Each row comes from the steps of one path. Every step used is in the known rows, and no mark comes twice. Write the path behind each row, first mark first.
Each row is shifted at random along 7 fixed directions that mean nothing.
Known rows
k p y q v l d m: 148; -148; -15; 281; -21; -21; 116; 61; -104; -72; -17; 18; -173; -345; -435; 58; 367; -91; -84; -161; 77; -188; -479; 439; 277; 30; -83; -293; 138; 27; 76; -69; 97; -172; -191; 118; -297; -237; 286; -239; -145; -29; 246; 290; -378; 232
l v f q y k p: -53; 95; 98; 414; 0; 77; -79; 116; -190; 231; -152; -220; 110; -283; 136; 277; -61; -185; -176; -159; 299; -129; 42; 406; 339; 33; 2; 540; 542; -37; 304; -246; 199; -28; 75; 70; 81; -210; -119; -172; -208; 202; 395; -30; 132; 110
f q p y: 35; 328; 182; 212; -147; -110; -17; -24; -156; 203; -106; 188; -162; -248; 25; 197; 87; -119; -163; 15; -87; -94; -24; 276; 153; 47; -29; 110; 530; 67; -57; -45; 142; 86; -243; -57; 9; -108; -8; -91; -174; -130; -83; 100; 208; 19
k l m f q y p: 67; 80; -23; 330; 119; -86; -54; 81; -65; 272; -93; -121; -83; -212; 149; 24; -40; -158; -117; -158; 181; -86; -115; 264; 331; 36; 62; 263; 352; 64; 268; -119; 309; 46; -28; 55; -8; -180; -166; -165; -240; 165; 62; 213; 99; -178
y p q v: -120; 10; 103; 240; 147; 137; -152; 162; -62; 129; -141; -89; -90; -380; -52; 81; 32; -95; -114; -320; 186; 114; 22; 283; 203; 181; -164; 314; 393; 17; -10; 27; 241; 106; 94; 71; 189; -10; -198; 145; -162; 68; 14; -65; 55; 219
y q l v m f: 186; -139; -119; 469; 182; 21; 163; -60; -60; -9; 87; 1; -195; -214; -145; 87; 221; -36; -98; -309; 135; -48; -398; 177; 83; 293; 93; 34; -61; 13; -49; -49; 315; -124; -189; 47; -150; -193; -82; -157; -101; 192; 111; 127; 31; -39
q v m y k l d: -104; 125; 58; 128; 113; -143; -117; -46; 161; -74; -26; 22; -24; -155; 101; -284; -131; -1; -11; -106; 245; 3; -425; 237; 318; 148; -65; 221; -61; -27; 93; 40; 246; -63; 276; 99; 143; -100; 84; 67; -253; 256; -67; 75; -230; -110
v l m y q f: -63; -210; -36; 435; 417; 97; -134; 83; -24; 96; -109; -282; -103; -359; 209; 8; 114; -176; -93; -409; 411; -1; -358; 253; 180; 243; 74; 269; 68; 52; 215; 140; 501; 208; 349; -62; -13; -221; -65; -169; -196; 330; 372; -127; -185; 230
l d y q: 2; -129; -109; 117; 15; 98; 311; 23; 29; 68; 76; 129; -183; -139; -355; -122; 270; 20; 302; 10; 65; -285; -535; 177; 365; -167; 57; -433; 33; -31; -15; 47; 123; -51; -416; 46; -307; -83; 369; -490; -277; -183; 121; 293; -567; -65
y p q l d m: 249; -91; 69; 23; -42; -165; 195; -31; 208; -145; 178; 260; -254; -501; -194; -96; 301; 45; 24; -224; -121; 36; -458; 323; 225; -74; -32; -202; -69; -80; -136; -128; -125; -242; -384; 364; -394; -53; 252; -61; 88; 117; -211; 427; -177; 73
d l v f q y: 94; 4; -46; -148; 293; 26; 340; 123; 79; 286; -259; -256; 177; 68; 250; -411; -107; -176; -181; 36; 250; -293; -57; 134; 150; 118; 133; 179; 19; 324; 127; 86; 237; 335; 315; -313; 245; -481; -44; -364; -245; 12; 15; -6; -53; -342
v q p y: -44; 98; 303; -28; 193; -169; -89; 132; 260; 76; -294; -45; 37; -311; -204; 156; 183; -239; -90; -245; 112; -158; 18; 255; 172; -48; 43; 120; 532; 290; 264; -131; -22; 222; 207; 21; 169; -262; 94; 46; -36; 110; 104; 89; 18; -79
d m y q l: 126; 36; -322; -187; 291; -267; 76; 45; 175; 200; -224; 10; 27; -41; -63; -445; -146; -215; -68; 119; 115; -154; -285; -129; 360; 99; -67; 214; 211; 177; 371; -75; 197; 142; 288; 152; 35; -160; 38; -199; -89; 180; -332; 362; -188; -441
k p q v m: 451; -40; 9; 185; 100; 114; 349; -129; -374; 199; 85; -69; 33; 10; -189; -120; 184; -76; -175; -82; 156; -216; 14; 298; -158; 239; 38; 162; 77; 77; -184; 154; 491; -105; -56; -179; 110; -357; -58; -236; -346; -152; 205; -76; 147; -86
d l m v: 160; 206; -231; 39; -10; -133; 209; 140; 310; -231; 223; 224; -271; -1; -259; -285; 119; 148; 52; -33; -177; 134; -299; 30; 291; 159; 43; -113; 15; 210; -220; -92; -24; -341; -338; 264; -13; 8; -200; 164; 62; 179; -716; 393; -91; -440
d m y p q l v: 228; -186; -123; 320; -68; 143; 271; 111; -127; 50; -227; -46; 65; -510; -141; 141; 207; -71; -208; -398; -5; -124; -365; 455; 270; 85; -15; 223; 29; 12; 128; -208; 50; -62; -532; 133; -254; -243; 172; -185; -297; 7; 237; 297; -35; 212
l m y k p: -148; 41; 189; 639; 6; 118; -219; 277; -192; 2; 72; -174; -155; -154; -15; 355; 199; -148; -108; -256; 256; 49; -4; 499; 152; 53; 124; 261; 497; 21; 103; -160; 179; -259; -128; 186; 8; -31; -102; -79; -199; 230; 407; 24; -33; 255
p y k l v: 254; -233; -196; 225; -240; 291; 432; 134; -289; 267; -71; -146; 226; 265; -81; -160; 11; -131; -145; 57; 194; -446; -218; 283; 104; 108; 81; 143; -63; 119; -62; -84; 273; -143; -429; -156; 32; -382; 242; -493; -664; -253; 423; 91; -278; -151
d l m y k p q f: 460; -288; -190; -11; 13; -130; 464; -84; -259; 343; -19; -265; 284; -217; 200; -111; 24; -302; -92; -68; 237; -432; -412; 223; -21; -19; 276; 536; 150; 175; 226; -164; 364; 115; -5; -96; -149; -453; 184; -502; -375; 100; 354; 127; 60; -45
d m f q: 142; -119; -279; 38; 96; -205; 447; 154; 12; 142; -28; -75; -115; 31; -176; -172; 127; -111; 26; 88; -21; -256; -306; -42; 150; 39; 196; -263; 318; 203; 80; -222; -28; -80; -274; 1; -305; -112; 91; -440; -59; -62; -113; 352; -67; -174
f q p y k l m v: -56; 213; -90; 442; -183; -47; -163; 123; 9; -206; -49; 214; -360; -218; -347; 28; 293; 22; -62; -103; -84; 75; -312; 287; 536; 209; -54; -115; 513; 53; -54; -254; -19; -439; -543; 434; -170; 86; -216; -2; 14; 39; -284; 327; -53; 0
v m f q p y k l d: -32; 60; 12; 214; -79; -324; -116; -207; 119; -63; -220; 148; 37; -548; -112; 50; 51; -82; 17; -171; 106; -173; -641; 302; 579; -44; -51; 126; 268; -165; 390; -319; 2; -111; -112; 327; -329; -110; 313; -87; -124; 191; 136; 342; -134; 84
m l v p q y: 216; -194; 312; 284; 188; 252; 226; 84; -11; -4; -92; -115; 24; -410; 91; 30; 249; -147; -165; -502; 258; 7; -171; 550; -9; 189; 205; 257; -47; 166; -24; 150; 234; 222; -148; -127; 8; -265; 141; -125; -316; 201; 280; -27; -77; 207
d m l q: 89; 26; -218; 470; 75; 69; 221; 115; -48; -67; -19; -135; -135; -414; -120; 192; 3; 53; -47; -421; -27; -21; -424; 160; 166; 174; 119; 59; 66; 45; 69; -142; 13; -210; -363; 326; -253; -59; 123; -129; -229; 232; 0; 328; 98; 116
p y k l q v m f: 513; -201; -250; -118; 96; -212; 557; -178; 56; 129; 139; 13; 10; 228; -205; -423; 92; -149; 11; 85; 136; -400; -535; -15; -2; 176; 295; 95; -24; 249; 49; -81; 425; -54; -57; -113; -28; -372; 113; -488; -262; 86; -45; 162; -195; -579
f q l d y: -232; 95; -14; 169; 142; 62; -13; 172; -71; 63; -167; -80; -174; -149; -49; -89; 128; -93; -159; 55; 138; -149; -270; 288; 219; 46; -29; -237; -32; 126; -77; 73; 26; 94; 41; -81; 72; -298; 133; -284; -124; -136; 7; 186; -287; 89
l d y p: 60; -69; 83; 364; 74; 33; 48; 168; -39; 170; 82; -140; -62; -442; 79; 306; 42; -93; -45; -314; 177; 4; -168; 429; 157; -123; 99; 217; 31; -15; 120; -72; 184; 115; -167; -34; -54; -133; 130; -46; -240; 200; 236; 238; -78; 67
f q y k p: 19; 340; -11; -189; -59; -229; 85; -16; 220; 160; 99; 227; -152; 263; -174; -343; -49; -42; 111; 417; 30; -159; -51; 7; 435; -120; -13; 57; 572; 13; 93; -109; 156; -226; 46; 176; 152; -86; -103; -282; -50; 12; -342; 99; -258; -592
y p q l m: 259; -98; -48; 117; 179; 0; 111; -9; 9; 101; -103; -97; 55; -268; 68; -178; 119; -95; -189; -371; 70; -136; -312; 259; 98; 69; 72; 189; -48; 87; 128; -84; 258; -38; -173; 127; -115; -342; 142; -111; -316; 84; 73; 238; 42; -22
l d y k: -307; -169; 85; 40; 140; 14; -126; 212; 149; -1; 26; -87; -107; -77; -14; -110; 105; -155; 11; -63; 270; -50; -259; 249; 225; -45; 141; 72; 141; 65; 8; -123; 73; 129; 39; 63; 65; 12; 215; -225; -49; 168; 176; 77; -465; 51
l d m f q v p: 266; 99; 119; 597; -58; 136; 105; -172; -146; -36; 184; 220; -401; -414; -333; 254; 300; 121; -103; -177; -42; 130; -225; 324; 212; 242; -123; -245; 100; -232; -397; -23; 188; -346; -505; 106; -165; -45; -211; -165; 8; -38; -38; 31; 84; 22
l m v y k p: 352; -111; 63; 118; -29; 44; 353; 137; 53; 97; 168; -67; 53; 203; -263; -120; 205; -139; 17; -3; 201; -270; -144; 325; 114; -37; 259; 83; 254; 168; 89; -164; 250; -283; -252; 5; 46; -290; 95; -390; -313; 66; 268; 101; -316; -386
v q p y k l m f: 145; -316; 47; 311; 232; -58; 70; 145; 169; -19; -6; -253; -77; -53; -109; -65; 326; -249; -85; -338; 318; -196; -452; 248; 67; 173; 304; 12; 85; 292; 154; -137; 229; -114; -14; 70; -67; -349; 82; -307; -164; 278; 282; 143; -220; -79
y k p q l: 93; -24; -5; -112; 117; -70; 72; 40; 170; 125; -144; 94; -64; 15; -198; -315; 68; -170; -121; 129; 142; -157; -124; 22; 231; 70; -61; 15; 312; 48; 34; -83; 75; -134; -13; 358; 60; -205; 31; -203; -105; -5; -156; 180; -160; -348
v p y q l m: 376; 39; -41; 76; 170; -1; 209; -105; -38; 212; 3; -71; 48; -65; 141; -269; 7; -68; -194; -213; 71; -225; -249; 177; 47; 128; 48; 204; -118; 146; 16; -9; 418; 1; -101; -33; 42; -413; 33; -187; -419; 50; -43; 181; 134; -343
q p y k l m v f: 172; 27; -59; 335; 173; -14; 17; 28; 125; -23; -3; -97; -148; -144; 60; -20; -41; -98; -215; -189; 284; 35; -328; 96; 190; 351; 74; 287; 110; 130; 91; 52; 444; -40; 218; -12; 194; -239; -164; 15; -119; 397; -5; -39; -51; -222
d m l q v y k: 329; -317; 15; -214; 262; -44; 355; 129; 203; 189; -1; -301; 328; -24; 146; -331; -114; -257; -110; -255; 313; -243; -136; 188; 30; 111; 350; 612; 91; 325; 212; -260; 226; 247; 126; -65; 182; -216; 122; -299; -252; 377; 171; 93; -76; -453
k p y q l: -144; 305; -17; 105; 145; -144; -269; 27; 19; 239; -296; 60; -12; -276; 53; 38; -194; -176; -180; -14; 113; -114; 72; 30; 423; 80; -259; 336; 564; 49; 267; -203; 42; 90; 256; 355; 132; -131; -203; 129; -83; 136; -229; 267; 303; -265
d l m y k: -244; 101; -101; 100; 86; -165; -144; 177; -13; 38; 100; -37; -171; 221; 21; -172; -44; -118; -57; 99; 73; -80; -136; 6; 149; 72; 190; 158; 406; 230; -53; -239; 131; -66; -32; 198; 151; 94; -176; -137; -100; 163; -125; 206; 9; -365
v y k p q l d: -9; -35; 245; -184; 230; -166; 107; 32; 288; 69; -201; -118; 240; -302; 79; -221; -91; -123; -67; -271; 216; -235; -294; 258; 147; -62; 26; 217; 9; 149; 195; -222; -22; 130; 205; 159; 151; -338; 182; 16; -267; 169; 93; 193; 36; -232
m y k p q v f: 69; 62; -67; 179; 175; -31; 79; -77; -17; 99; -110; -55; -15; -264; 2; 71; -134; -111; -113; -99; 240; -99; -224; 19; 215; 195; 12; 382; 391; 38; 185; -20; 336; 96; 333; -10; 161; -188; -141; -45; -113; 251; 94; -95; 81; -146
d l q y: 129; -43; -16; -133; 135; 80; 345; 46; 129; 110; -130; -35; 122; -66; -70; -341; 102; -94; 53; -86; 63; -321; -242; 220; 174; -71; 181; -25; -73; 245; 38; -32; -6; 97; -70; 16; 0; -394; 174; -432; -196; -63; 23; 191; -217; -221

Which path is each row?
192; -77; 130; 412; 102; 98; -39; 108; -80; 125; -49; -304; 75; -223; 430; -83; 59; -158; -291; -412; 319; -23; -179; 494; 122; 231; 133; 505; 9; 91; 131; 42; 410; -47; -32; -26; -10; -286; 100; -128; -445; 286; 246; 29; 22; 169  f q p y k l m
-320; 188; 273; 423; -32; 8; -312; 46; 71; -42; -49; 60; -254; -248; 112; -16; 12; 14; -71; -113; 226; 72; -332; 359; 362; 154; -157; -47; 125; -152; -126; 54; 155; -180; -22; 228; 68; -14; 25; 13; -243; 88; 44; 13; -172; 135  f q p y k l d
14; -23; 3; 231; -206; -42; -109; -127; 22; -128; 33; 433; -359; -103; -476; 40; 347; -79; -21; 71; -51; -104; -436; 193; 426; 48; 51; -211; 494; -124; -90; -313; 119; -243; -636; 388; -260; 118; 135; -271; -6; -28; 58; 216; -358; -169  q l m v p y k
265; -30; 95; 365; 89; 67; 40; -40; 165; 69; -78; -15; -63; -340; -271; -4; 241; -75; -25; -207; 176; 23; -292; 296; 351; 177; -2; 163; 100; -92; 62; 34; 274; -212; -202; 103; 33; -188; 13; -343; -83; 139; 135; -23; -262; -77  m y k l v q p
168; 40; -167; 368; 84; -120; 146; -148; -258; 117; 43; -48; -64; -124; 70; 25; -67; -114; -181; -136; 169; -146; -370; 113; 64; 344; 110; 421; 131; 113; 64; -52; 429; 13; 75; -101; 40; -202; -120; -141; -248; 246; 26; 100; 230; -117  p q y k l v m f
336; -311; 157; 358; 155; 78; 100; 91; -66; 220; -22; -274; 60; -454; -147; 123; 403; -248; -102; -384; 288; -110; -193; 531; 117; 1; 130; 138; 8; 52; 83; -60; 248; 5; -301; 70; -144; -328; 118; -433; -162; 75; 429; 184; -95; 137  v m l d y q p
8; -17; 62; 466; 61; 180; -60; -137; 36; 9; -14; 47; -298; -353; 29; 70; 136; 1; -56; -220; 238; -23; -428; 244; 302; 221; -32; 54; 71; -195; -98; 115; 351; -174; -11; 200; -67; -205; -10; -299; -154; 161; 234; -186; -234; 116  v p y k l q f
330; -66; -30; 804; 61; 223; 52; -73; -404; 157; -70; -177; -54; -541; -98; 439; 161; -96; -329; -379; 180; 45; -146; 419; 160; 341; -51; 231; 104; -133; -42; -82; 356; -108; -314; -58; -136; -220; -155; -176; -205; 107; 336; 29; 253; 233  d l m f q v p
7; 27; -102; -196; 148; -153; 175; 149; 559; 5; -243; -100; 206; -165; 152; -371; -173; -32; -47; -201; 185; -61; -259; 148; 583; 59; -5; 514; 96; 162; 415; -159; 15; 69; 224; 94; 115; -221; 58; 27; -167; 413; -276; 169; -241; -379  m f q y k l v
381; -106; 29; 33; 131; -39; 276; 37; 251; 276; -111; -193; 58; -182; 49; -230; 113; -157; -182; -28; 247; -99; -165; 236; 307; 84; 73; 243; 65; 31; 120; 26; 294; -24; -60; -58; 60; -393; 15; -496; -107; 115; 35; 2; -199; -306  d y k l v f q p
-81; -239; 119; 468; 182; 174; -100; 251; -33; 2; -179; -282; -142; -469; 259; -41; 182; -194; -240; -422; 425; 174; -359; 578; 274; 421; -17; 340; 99; 14; 66; 104; 368; 150; 98; -108; -33; -69; 11; -117; -173; 294; 214; -141; -307; 565  p y k l d m f q v
-154; -54; 42; 64; 41; -156; -134; 204; 81; 136; -150; -141; -153; -10; -89; -11; 97; -261; -253; 10; 191; -153; -140; 164; 276; 110; 79; 163; 617; 199; 95; -291; 173; 62; -44; 192; 129; -75; -83; -247; -57; 137; 118; 92; -65; -227  d m l v f q p y k
187; -236; 118; 450; 306; 265; 232; 108; 210; -39; -89; -193; -75; -450; 171; 170; 91; -15; -236; -555; 328; 77; -306; 318; 87; 274; 115; 239; -216; 0; 38; 142; 340; 70; -3; -23; 38; -327; -7; 2; -242; 393; 340; -117; -62; -11  m y p q l v f
76; 45; 69; 439; -84; 104; 190; 72; -318; 67; 16; -39; -140; -160; -212; 193; 138; -78; -64; -156; 130; -166; -283; 317; 99; 158; 94; 118; 510; 75; 7; -24; 315; -197; -326; 58; -34; -68; 60; -193; -464; -1; 254; 79; 14; 102  l m v y k p q
135; 11; -17; 598; 146; 151; -24; -103; -152; 9; -99; -59; -131; -534; 97; 277; 5; -43; -200; -385; 259; 37; -317; 242; 241; 311; -13; 333; 195; -91; 116; 106; 415; -16; 108; 43; -34; -196; -129; 32; -203; 294; 246; -72; 130; 158  k l m y p q v f
190; 101; -73; 492; -323; 28; 107; -107; -573; 302; 97; 47; 5; -81; -63; 238; 101; -171; -48; 124; 41; -363; -143; 342; 221; -54; 127; 230; 572; -92; 40; -406; 172; -304; -536; 146; -242; -171; -61; -536; -264; -165; 354; 211; 221; 42  l m f q y k p
-82; -8; -96; 366; 147; 198; 5; -12; 143; -39; -162; 47; -293; -87; -291; 10; 111; 20; -181; -46; 234; -66; -411; 40; 377; 263; -144; -191; 112; -140; -7; 131; 369; -204; 59; 132; 103; -289; -46; -212; -128; 60; 213; -160; -392; -139  y k p q l v f
238; -187; -18; 345; 183; 160; 222; -61; -25; 6; -32; -50; -119; -329; -98; 77; 184; -53; -86; -326; 212; -96; -403; 211; 111; 184; 130; 48; 73; 6; 29; 88; 405; 4; -64; -48; -73; -274; 10; -189; -206; 128; 324; -76; -119; 21  l m y p q v f
316; -98; 213; 232; -60; 29; 282; 125; 138; -46; 256; 20; -63; -135; -157; 28; 236; -69; 36; -162; 196; -47; -224; 482; 169; -7; 196; 148; 164; 31; 22; -122; 155; -286; -268; 94; -67; -135; 132; -210; -172; 261; 189; 110; -312; -144  l d m v y k p
147; 147; -222; 265; -33; -182; 5; -318; -87; 31; -17; 203; -161; -518; -16; 15; -85; -44; 38; 5; 93; -90; -597; 33; 447; 258; -95; 314; 254; -159; 91; -100; 276; -55; 112; 144; -132; -55; -30; -145; 45; 251; -131; 75; -13; 15  p y k l d m v q f
336; -50; -112; -53; 32; -154; 414; 235; 124; -9; 232; -23; -171; -66; -108; -333; 14; -25; -40; -78; 8; 53; -320; 161; 5; 202; 61; 85; -69; 291; -207; -72; 139; -123; -211; 68; 101; -54; -113; 20; -129; 186; -483; 349; -30; -318  y p q l d m v
